Here is a tiny trained network, its code and every weight. The questions are about switching its units off for an input and a class, where a switched-off unit gives its printed mean instead of its output.

import numpy as np


def w(rows, s, z=0):
    codes = np.array(rows[::2]) - 128.0
    scale = np.full(codes.shape[1], s)
    scale[-1] = z or s
    return codes * scale


def f(y):
    return np.maximum(y, 0)


def log_softmax(a):
    a = a - a.max(-1, keepdims=True)
    return a - np.log(np.exp(a).sum(-1, keepdims=True))


def net(x, mask):
    res = np.array(x, float).reshape(1, 8) / 4 @ E
    y = f(res @ A[0][:, :-1].T + A[0][:, -1])
    res = res + np.where(mask, y, B[0][:, -1]) @ B[0][:, :-1]
    return log_softmax(res[-1] @ U[:, :-1].T + U[:, -1])


A, B = {}, {}
E = w([
[157,73,2],'x0',
[196,211,104],'x1',
[65,202,77],'x2',
[128,126,129],'x3',
[116,126,131],'x4',
[126,126,129],'x5',
[123,126,123],'x6',
[128,125,127],'x7',
],0.0056)
A[0] = w([
[102,131,129,4],'neuron 1',
[76,148,103,121],'neuron 2',
[113,162,195,95],'neuron 3',
[101,96,129,109],'neuron 4',
[96,155,246,92],'neuron 5',
[85,206,101,141],'neuron 6',
[79,156,98,119],'neuron 7',
[171,179,106,193],'neuron 8',
[128,102,93,110],'neuron 9',
[78,142,108,164],'neuron 10',
[180,86,152,168],'neuron 11',
[80,121,150,199],'neuron 12',
[91,70,142,110],'neuron 13',
[96,99,133,105],'neuron 14',
[13,66,116,208],'neuron 15',
[81,183,96,150],'neuron 16',
[79,149,106,100],'neuron 17',
[95,88,136,103],'neuron 18',
[97,101,79,154],'neuron 19',
[150,154,141,123],'neuron 20',
[102,97,137,116],'neuron 21',
[100,186,178,115],'neuron 22',
[86,139,92,179],'neuron 23',
[146,134,131,232],'neuron 24',
[126,99,91,121],'neuron 25',
[88,111,151,111],'neuron 26',
[91,99,134,127],'neuron 27',
[109,157,105,95],'neuron 28',
[106,145,164,113],'neuron 29',
[175,90,166,167],'neuron 30',
],0.012,0.0029)
B[0] = w([
[99,151,175,128],'neuron 1',
[106,100,159,171],'neuron 2',
[83,130,55,192],'neuron 3',
[154,208,128,159],'neuron 4',
[81,122,25,244],'neuron 5',
[106,102,180,206],'neuron 6',
[87,105,164,175],'neuron 7',
[119,181,165,203],'neuron 8',
[126,163,75,168],'neuron 9',
[126,118,158,180],'neuron 10',
[51,109,187,201],'neuron 11',
[193,153,107,196],'neuron 12',
[164,254,173,188],'neuron 13',
[163,190,128,159],'neuron 14',
[164,168,161,254],'neuron 15',
[126,92,183,199],'neuron 16',
[89,77,183,162],'neuron 17',
[158,200,139,168],'neuron 18',
[153,109,96,194],'neuron 19',
[156,190,84,150],'neuron 20',
[182,178,165,162],'neuron 21',
[129,103,74,194],'neuron 22',
[91,142,146,189],'neuron 23',
[125,117,157,189],'neuron 24',
[72,137,79,175],'neuron 25',
[175,193,79,167],'neuron 26',
[178,169,155,168],'neuron 27',
[87,135,158,154],'neuron 28',
[121,146,51,168],'neuron 29',
[48,113,148,202],'neuron 30',
],0.0071,0.0048)
U = w([
[48,92,255,224],'0',
[189,210,171,104],'1',
[96,136,37,2],'2',
[155,99,215,137],'3',
],0.0067,0.0021)

Each question gives the input, the list of numbers given to net, and the class t.
The units are the neurons (one row each of A and B). Each row of codes is followed by its name. A weight is (code - 128) times the scale printed after its matrix; where a second scale follows, it is the last column's (A, B and U).
mask holds one flag per neuron, in row order. A switched-off neuron (its flag False) gives its mean, the last column of its row in B, instead of its output. The means were averaged over made-up inputs and are rounded, as every weight is.
A unit's drop is (log p(t) with every unit on - log p(t) with that unit switched off) / (log p(t) with every unit on - log p(t) with every unit switched off).
The circuit of an input: a set's keep is (log p(t) with only the set's units on - log p(t) with every unit switched off) / (log p(t) with every unit on - log p(t) with every unit switched off). Starting from the 12 units with the biggest drops (on a tie, the unit counted first), units are removed one at a time, each time the one whose removal leaves the highest keep (on an exact tie, the one counted first), for as long as the keep stays at least 0.8.
units of the circuit, in order: the units of the circuit, biggest drop first
unit that matters most: the unit with the biggest drop
top k neurons: the k neurons with the biggest drops, biggest first
drop when u is switched off: that unit's drop, to one decimal
input [-8,-4,6,3,3,-1,2,6], class 2: units of the circuit, in order => [neuron 5; neuron 3]
input [-8,-7,-4,-1,2,-2,0,-4], class 2: units of the circuit, in order => [neuron 5; neuron 3]
input [-6,-4,-3,-1,7,-2,-2,-4], class 2: unit that matters most => neuron 5
input [6,8,-8,-2,-4,-1,3,-7], class 0: units of the circuit, in order => [neuron 11; neuron 30; neuron 12]
input [-7,6,6,5,2,-3,0,-4], class 2: top 4 neurons => [neuron 5; neuron 22; neuron 3; neuron 29]
input [5,-6,-3,-7,-3,-5,7,-2], class 1: top 2 neurons => [neuron 13; neuron 15]
input [8,-8,1,4,1,0,-2,-7], class 1: top 2 neurons => [neuron 15; neuron 13]
input [2,-7,4,0,3,-2,8,0], class 1: top 2 neurons => [neuron 15; neuron 13]
input [-7,3,6,7,-2,-4,6,7], class 2: drop when neuron 11 is switched off => 0.1
input [0,-6,-3,-2,-2,1,5,-5], class 1: drop when neuron 18 is switched off => 0.1
input [-7,4,5,-4,-2,4,7,3], class 2: drop when neuron 5 is switched off => 0.5
